M = [154 121 130 111 142 148 128 145 120 149 112]
The entry just left of 142 -> 111
The entry just left of 148? 142

X = [[127, 123, 127, 143, 132, 129], [130, 115, 128, 125, 107, 139], [125, 134, 128, 136, 131, 116], [125, 119, 129, 123, 125, 122], [132, 136, 130, 116, 136, 119], [126, 126, 130, 129, 135, 113], [135, 124, 128, 142, 135, 139], [128, 127, 129, 117, 105, 130], [140, 135, 125, 115, 124, 130]]
What is the third entry in reading order?
Answer: 127
What is the entry just right of the smallest entry?
Answer: 130
What is the entry just left of 142?
Answer: 128
The 2nd largest entry -> 142
The 3rd largest entry: 140
What is the third smallest entry?
Answer: 113
The 1st entry in reading order: 127
The entry just right of the largest entry: 132
The entry just right of 131 is 116
The entry just left of the smallest entry is 117

Questions about the array below.
1) Give the first entry in reading order.
2) Give the entry just right of the largest entry.
3) Give the entry in the top-right corner.
4) Give the smallest entry in the first column.
5) Give the bottom entry of the column that holds the smallest entry.
142  108  131  113
113  146  126  143
157  138  120  116
111  113  136  131
1) 142
2) 138
3) 113
4) 111
5) 113
